Below are the code and all the weights of a small trained network. Each question names an input and a target symbol and asks about switching units off, where a switched-off unit gives its printed mean instead of its output.

import numpy as np


def w(rows, s, z=0):
    codes = np.array(rows[::2]) - 128.0
    scale = np.full(codes.shape[1], s)
    scale[-1] = z or s
    return codes * scale


def norm(h):
    return h / np.sqrt((h * h).mean(-1, keepdims=True) + 1e-5)


def f(y):
    return y / 2 * (1 + np.tanh(0.7978845608 * (y + 0.044715 * y**3)))


def softmax(a):
    e = np.exp(a - a.max(-1, keepdims=True))
    return e / e.sum(-1, keepdims=True)


def log_softmax(a):
    a = a - a.max(-1, keepdims=True)
    return a - np.log(np.exp(a).sum(-1, keepdims=True))


def net(x, mask):
    ids = ['ΔΘΛΣΦβγεζημτ'.index(c) for c in x.split()]
    T = len(ids)
    res = E[ids] + P[:T]
    u = 0
    for l in range(2):
        q, k, v = (norm(res) @ M[l].T for M in (Q, K, V))
        z = softmax(np.where(np.tri(T) > 0, q @ k.T / 4**0.5, -1e9)) @ v
        res = res + np.where(mask[u], z, O[l][:, -1]) @ O[l][:, :-1]
        u += 1
        y = f(norm(res) @ A[l][:, :-1].T + A[l][:, -1])
        res = res + np.where(mask[u : u + 8], y, B[l][:, -1]) @ B[l][:, :-1]
        u += 8
    return log_softmax(norm(res)[-1] @ U[:, :-1].T + U[:, -1])


Q, K, V, O, A, B = {}, {}, {}, {}, {}, {}
E = w([
[56,118,184,92,115,206,123,93],'Δ',
[127,161,86,164,128,142,111,199],'Θ',
[97,110,130,119,121,254,176,101],'Λ',
[146,176,124,61,107,78,102,132],'Σ',
[152,134,109,104,48,153,147,103],'Φ',
[93,175,126,132,192,134,149,151],'β',
[59,125,120,161,70,153,128,179],'γ',
[217,157,111,195,161,188,21,48],'ε',
[111,148,134,86,108,102,188,119],'ζ',
[86,151,146,115,118,148,87,171],'η',
[113,144,144,120,144,189,124,170],'μ',
[145,123,93,116,89,138,140,189],'τ',
],0.019)
P = w([
[158,62,159,158,160,98,106,105],'0',
[149,216,209,117,69,169,148,121],'1',
[192,226,191,137,63,167,154,137],'2',
[194,208,185,145,73,181,185,161],'3',
[58,109,48,89,97,201,218,205],'4',
[26,172,81,115,152,139,143,177],'5',
[11,184,84,119,143,170,125,182],'6',
[47,164,93,98,120,151,119,146],'7',
],0.011)
Q[0] = w([
[121,227,96,110,63,184,143,113],'0.h1',
[207,12,253,183,169,35,146,155],'0.h1',
[136,189,172,120,68,157,161,131],'0.h1',
[152,190,163,153,111,174,142,149],'0.h1',
],0.022)
K[0] = w([
[154,82,95,199,186,72,75,85],'0.h1',
[85,203,110,63,96,151,253,248],'0.h1',
[133,106,82,204,183,94,127,124],'0.h1',
[116,147,87,147,198,78,126,142],'0.h1',
],0.022)
V[0] = w([
[190,166,31,209,179,139,123,202],'0.h1',
[159,97,131,146,3,87,203,128],'0.h1',
[239,100,134,46,178,179,168,106],'0.h1',
[178,99,68,126,19,218,30,124],'0.h1',
],0.02)
O[0] = w([
[113,106,107,59,133,159,34,157,143],'0.h1',
[111,67,189,177,79,72,109,113,51],'0.h1',
[139,164,66,119,55,92,146,100,111],'0.h1',
[4,179,98,162,140,92,83,87,252],'0.h1',
],0.019,0.015)
A[0] = w([
[232,122,91,120,212,5,68,55,4],'0.n1',
[145,101,58,96,171,74,83,204,109],'0.n2',
[88,93,187,155,134,127,127,54,135],'0.n3',
[151,93,162,20,171,89,97,109,77],'0.n4',
[161,192,131,137,203,175,90,126,130],'0.n5',
[165,201,191,146,143,200,113,163,79],'0.n6',
[114,99,30,78,127,95,202,147,116],'0.n7',
[197,189,72,75,97,146,72,159,207],'0.n8',
],0.02,0.0034)
B[0] = w([
[251,130,119,162,129,127,122,130,126],'0.n1',
[105,103,74,111,96,166,142,91,175],'0.n2',
[77,155,166,137,98,107,99,187,178],'0.n3',
[152,99,90,191,126,181,134,90,133],'0.n4',
[139,128,161,87,115,75,134,94,250],'0.n5',
[82,114,76,72,116,124,138,94,196],'0.n6',
[112,121,85,92,88,195,115,117,178],'0.n7',
[104,142,212,157,96,165,124,68,232],'0.n8',
],0.023,0.015)
Q[1] = w([
[60,164,94,97,101,116,60,65],'1.h1',
[26,112,124,151,62,121,144,205],'1.h1',
[2,205,232,118,8,151,236,85],'1.h1',
[110,123,137,126,154,98,204,77],'1.h1',
],0.03)
K[1] = w([
[127,100,115,109,111,171,158,190],'1.h1',
[131,108,113,167,121,161,153,71],'1.h1',
[144,3,138,161,180,50,136,76],'1.h1',
[117,131,189,148,133,95,118,101],'1.h1',
],0.043)
V[1] = w([
[145,171,122,168,178,225,135,253],'1.h1',
[69,99,149,71,139,139,204,169],'1.h1',
[188,136,211,146,104,131,175,117],'1.h1',
[184,163,122,78,196,90,75,108],'1.h1',
],0.028)
O[1] = w([
[58,80,117,111,72,164,193,6,2],'1.h1',
[87,169,216,135,171,141,161,103,164],'1.h1',
[93,178,126,41,96,83,54,83,92],'1.h1',
[165,107,76,43,127,173,173,173,107],'1.h1',
],0.02,0.022)
A[1] = w([
[110,35,163,123,178,64,169,249,59],'1.n1',
[216,107,4,78,94,135,151,210,118],'1.n2',
[168,163,205,228,145,112,101,156,230],'1.n3',
[105,32,145,36,173,178,107,184,73],'1.n4',
[80,128,112,140,220,163,54,154,21],'1.n5',
[30,75,63,101,117,151,86,210,240],'1.n6',
[105,138,162,108,161,194,83,104,86],'1.n7',
[128,89,104,129,212,227,104,145,6],'1.n8',
],0.022,0.0017)
B[1] = w([
[160,146,161,76,181,153,90,183,204],'1.n1',
[4,105,99,105,113,89,188,127,180],'1.n2',
[177,76,86,105,133,178,175,136,228],'1.n3',
[155,91,114,178,222,96,162,82,185],'1.n4',
[76,72,150,112,67,143,159,93,248],'1.n5',
[129,143,77,90,78,121,87,52,207],'1.n6',
[99,144,105,164,80,149,95,147,212],'1.n7',
[159,186,153,129,157,72,62,124,200],'1.n8',
],0.031,0.018)
U = w([
[105,159,138,221,143,35,87,193,166],'Δ',
[160,88,105,177,208,91,61,42,103],'Θ',
[56,63,215,159,134,151,148,146,121],'Λ',
[191,133,189,90,76,54,109,124,174],'Σ',
[153,70,107,102,123,150,62,210,131],'Φ',
[142,107,122,44,132,186,188,68,13],'β',
[102,214,163,197,154,73,197,60,67],'γ',
[56,114,53,79,117,37,175,167,115],'ε',
[122,193,147,88,236,86,113,171,252],'ζ',
[141,254,159,122,87,202,106,194,85],'η',
[113,148,110,141,118,126,123,144,88],'μ',
[149,137,58,207,148,166,184,156,180],'τ',
],0.0074,0.0027)

Each question gives the input, a string of symbols that net reads in full, and the target symbol t.
The units are the heads (4 rows each of Q, K, V and O) and the neurons (one row each of A and B). Each row of codes is followed by its name. A weight is (code - 128) times the scale printed after its matrix; where a second scale follows, it is the last column's (O, A, B and U).
mask holds one flag per unit, layer by layer, with each layer's heads first. A switched-off unit (its flag False) gives its mean, the last column of its rows in O or B, instead of its output. The means were averaged over made-up inputs and are rounded, as every weight is.
A unit's drop is (log p(t) with every unit on - log p(t) with that unit switched off) / (log p(t) with every unit on - log p(t) with every unit switched off).
The circuit of an input: a set's keep is (log p(t) with only the set's units on - log p(t) with every unit switched off) / (log p(t) with every unit on - log p(t) with every unit switched off). Starting from the 12 units with the biggest drops (on a tie, the unit counted first), units are removed one at a time, each time the one whose removal leaves the highest keep (on an exact tie, the one counted first), for as long as the keep stays at least 0.8.
circuit, biggest first: the units of the circuit, biggest drop first
most important unit: the unit with the biggest drop
top k neurons: the k neurons with the biggest drops, biggest first
top k neurons in layer l: the k neurons of layer l with the biggest drops, biggest first
drop when u is switched off: that unit's drop, to one decimal
input Λ Λ ζ η, target τ: top 2 neurons -> [1.n3; 0.n5]
input Δ μ γ β τ η η γ, target γ: circuit, biggest first -> [0.h1]
input β η β β, target β: circuit, biggest first -> [0.h1; 1.h1]
input Σ η τ Θ Δ, target ε: circuit, biggest first -> [1.n2; 0.n8; 0.h1]
input β ζ μ Λ η μ, target β: circuit, biggest first -> [0.h1; 1.h1]
input τ β μ, target Φ: circuit, biggest first -> [0.h1; 1.h1; 1.n3]
input Σ ζ η Θ η μ η Θ, target ε: circuit, biggest first -> [1.n2; 0.n8; 0.h1]
input ε ζ Θ, target ε: circuit, biggest first -> [1.h1; 1.n2]
input Θ Δ γ Λ β γ, target Θ: circuit, biggest first -> [0.h1; 1.n4; 1.n8; 1.h1]
input Σ Σ Λ Φ η Δ Δ Σ, target ε: circuit, biggest first -> [0.n1; 1.n2; 0.n8; 0.h1]
input τ ζ Θ, target Φ: top 2 neurons -> [1.n3; 1.n1]
input Λ Λ γ Θ Σ Λ, target τ: circuit, biggest first -> [0.h1; 1.h1; 1.n3; 0.n5]
input Φ η η γ η τ, target Δ: circuit, biggest first -> [0.h1; 1.h1]
input γ Δ η Φ Φ Φ τ, target Λ: circuit, biggest first -> [0.h1]
input τ Φ β Σ Σ τ, target Φ: top 2 neurons -> [1.n1; 1.n3]
input Θ η Δ Σ β, target Θ: top 2 neurons in layer 1 -> [1.n4; 1.n8]
input μ τ η Λ, target η: top 2 neurons in layer 0 -> [0.n8; 0.n5]
input Θ γ β Λ μ τ, target Θ: top 2 neurons -> [1.n4; 1.n8]
input η Φ Δ β τ β τ μ, target ζ: drop when 0.n5 is switched off -> 0.3
input Σ γ Σ τ γ, target ε: drop when 0.h1 is switched off -> 3.6
input ζ η μ η β Δ, target Σ: drop when 1.h1 is switched off -> 0.5
input Σ Σ Δ μ μ, target ε: most important unit -> 1.n2
input η Θ Φ τ Φ, target ζ: top 2 neurons in layer 0 -> [0.n5; 0.n6]
